Below is a small trained network, with its code and all its weights. Each question gives an input and a class and asks what happens when units are switched off, that is, made to give their printed mean instead of their output.

import numpy as np


def w(rows, s, z=0):
    codes = np.array(rows[::2]) - 128.0
    scale = np.full(codes.shape[1], s)
    scale[-1] = z or s
    return codes * scale


def f(y):
    return y / 2 * (1 + np.tanh(0.7978845608 * (y + 0.044715 * y**3)))


def log_softmax(a):
    a = a - a.max(-1, keepdims=True)
    return a - np.log(np.exp(a).sum(-1, keepdims=True))


def net(x, mask):
    res = np.array(x, float).reshape(1, 6) / 4 @ E
    y = f(res @ A[0][:, :-1].T + A[0][:, -1])
    res = res + np.where(mask, y, B[0][:, -1]) @ B[0][:, :-1]
    return log_softmax(res[-1] @ U[:, :-1].T + U[:, -1])


A, B = {}, {}
E = w([
[179,244,78,93],'x0',
[12,83,66,203],'x1',
[73,120,126,2],'x2',
[87,104,62,130],'x3',
[107,214,209,109],'x4',
[190,146,52,181],'x5',
],0.007)
A[0] = w([
[112,120,109,153,55],'neuron 1',
[107,83,91,132,91],'neuron 2',
[103,111,134,121,155],'neuron 3',
[215,118,112,236,100],'neuron 4',
[148,178,117,148,189],'neuron 5',
[175,130,170,109,113],'neuron 6',
[100,108,93,143,254],'neuron 7',
[113,88,116,201,187],'neuron 8',
[45,74,156,90,68],'neuron 9',
[163,106,117,228,66],'neuron 10',
[37,142,175,149,211],'neuron 11',
[107,176,108,43,66],'neuron 12',
[160,156,228,145,92],'neuron 13',
[71,130,171,160,178],'neuron 14',
[180,118,193,103,79],'neuron 15',
[110,85,190,169,63],'neuron 16',
[231,47,200,110,119],'neuron 17',
[78,132,122,38,118],'neuron 18',
[153,142,140,122,13],'neuron 19',
[102,94,181,130,219],'neuron 20',
[145,171,179,167,67],'neuron 21',
[173,190,149,148,149],'neuron 22',
[85,186,42,102,130],'neuron 23',
[163,140,126,222,142],'neuron 24',
[55,97,148,101,137],'neuron 25',
[89,83,136,155,122],'neuron 26',
[179,145,31,110,74],'neuron 27',
[175,165,57,139,149],'neuron 28',
[54,19,156,98,83],'neuron 29',
[111,144,111,137,27],'neuron 30',
[106,107,146,119,227],'neuron 31',
[171,135,99,140,223],'neuron 32',
[49,149,121,207,131],'neuron 33',
[174,6,174,75,112],'neuron 34',
],0.011,0.0047)
B[0] = w([
[133,131,180,158,132],'neuron 1',
[164,132,186,153,175],'neuron 2',
[119,146,101,135,156],'neuron 3',
[62,87,246,124,235],'neuron 4',
[115,145,117,79,190],'neuron 5',
[192,156,155,145,185],'neuron 6',
[151,137,111,108,234],'neuron 7',
[134,136,128,114,239],'neuron 8',
[62,179,79,171,213],'neuron 9',
[101,100,223,94,199],'neuron 10',
[46,149,42,97,236],'neuron 11',
[133,66,136,147,194],'neuron 12',
[168,213,163,93,218],'neuron 13',
[100,148,91,99,195],'neuron 14',
[211,170,163,171,195],'neuron 15',
[144,115,144,174,168],'neuron 16',
[182,83,57,240,232],'neuron 17',
[89,81,93,163,209],'neuron 18',
[130,159,160,163,120],'neuron 19',
[136,169,71,99,215],'neuron 20',
[157,145,197,88,161],'neuron 21',
[150,176,171,74,213],'neuron 22',
[112,5,72,155,199],'neuron 23',
[94,125,226,96,208],'neuron 24',
[77,156,62,156,209],'neuron 25',
[126,154,133,150,191],'neuron 26',
[162,46,146,71,192],'neuron 27',
[136,91,115,64,209],'neuron 28',
[113,216,74,147,254],'neuron 29',
[130,130,173,166,110],'neuron 30',
[118,155,61,121,196],'neuron 31',
[127,104,124,63,205],'neuron 32',
[114,118,114,118,221],'neuron 33',
[162,112,56,203,214],'neuron 34',
],0.016,0.0062)
U = w([
[52,84,198,160,111],'0',
[109,189,82,167,66],'1',
[203,99,81,41,78],'2',
[141,71,80,165,56],'3',
[212,130,40,74,229],'4',
[248,203,149,118,114],'5',
[227,104,89,254,96],'6',
[128,157,82,68,254],'7',
],0.008,0.0047)

Each question gives the input, the list of numbers given to net, and the class t.
The units are the neurons (one row each of A and B). Each row of codes is followed by its name. A weight is (code - 128) times the scale printed after its matrix; where a second scale follows, it is the last column's (A, B and U).
mask holds one flag per neuron, in row order. A switched-off neuron (its flag False) gives its mean, the last column of its row in B, instead of its output. The means were averaged over made-up inputs and are rounded, as every weight is.
A unit's drop is (log p(t) with every unit on - log p(t) with that unit switched off) / (log p(t) with every unit on - log p(t) with every unit switched off).
The circuit of an input: a set's keep is (log p(t) with only the set's units on - log p(t) with every unit switched off) / (log p(t) with every unit on - log p(t) with every unit switched off). Starting from the 12 units with the biggest drops (on a tie, the unit counted first), units are removed one at a time, each time the one whose removal leaves the highest keep (on an exact tie, the one counted first), for as long as the keep stays at least 0.8.
circuit, biggest first: the units of the circuit, biggest drop first
k most important neurons: the k neurons with the biggest drops, biggest first
drop of u: that unit's drop, to one decimal
input [-2,-1,-2,2,-6,-1], class 6: circuit, biggest first -> [neuron 11; neuron 34]
input [-8,2,-5,-2,-8,-7], class 1: circuit, biggest first -> [neuron 29]
input [6,-1,-3,3,4,-4], class 2: circuit, biggest first -> [neuron 29; neuron 9; neuron 25]
input [5,-7,3,1,-3,0], class 2: circuit, biggest first -> [neuron 27; neuron 29; neuron 9]
input [7,-1,-7,7,-3,1], class 2: 2 most important neurons -> [neuron 28; neuron 27]
input [-1,-1,-2,0,3,-2], class 5: circuit, biggest first -> [neuron 23; neuron 18]
input [5,4,8,8,-1,-6], class 3: 4 most important neurons -> [neuron 23; neuron 12; neuron 18; neuron 13]
input [4,0,3,6,-2,-6], class 3: circuit, biggest first -> [neuron 23; neuron 18; neuron 13]
input [-6,-5,2,2,1,-6], class 1: circuit, biggest first -> [neuron 29; neuron 9]
input [4,-3,0,-5,-7,-3], class 6: circuit, biggest first -> [neuron 17; neuron 11]
input [0,3,-2,-8,8,2], class 5: circuit, biggest first -> [neuron 13; neuron 21]
input [8,-3,7,2,-8,-2], class 2: 2 most important neurons -> [neuron 27; neuron 17]
input [-3,-8,5,3,7,-1], class 5: 3 most important neurons -> [neuron 13; neuron 23; neuron 15]
input [5,-1,0,-8,-3,5], class 2: 2 most important neurons -> [neuron 28; neuron 27]
input [-4,-7,-6,1,4,-7], class 5: circuit, biggest first -> [neuron 13]
input [5,-8,-3,0,-8,-6], class 6: drop of neuron 17 -> 1.0
input [-5,-8,-8,-2,-8,-3], class 6: drop of neuron 17 -> 1.9
input [3,-2,-7,-8,-2,5], class 0: drop of neuron 4 -> 0.9
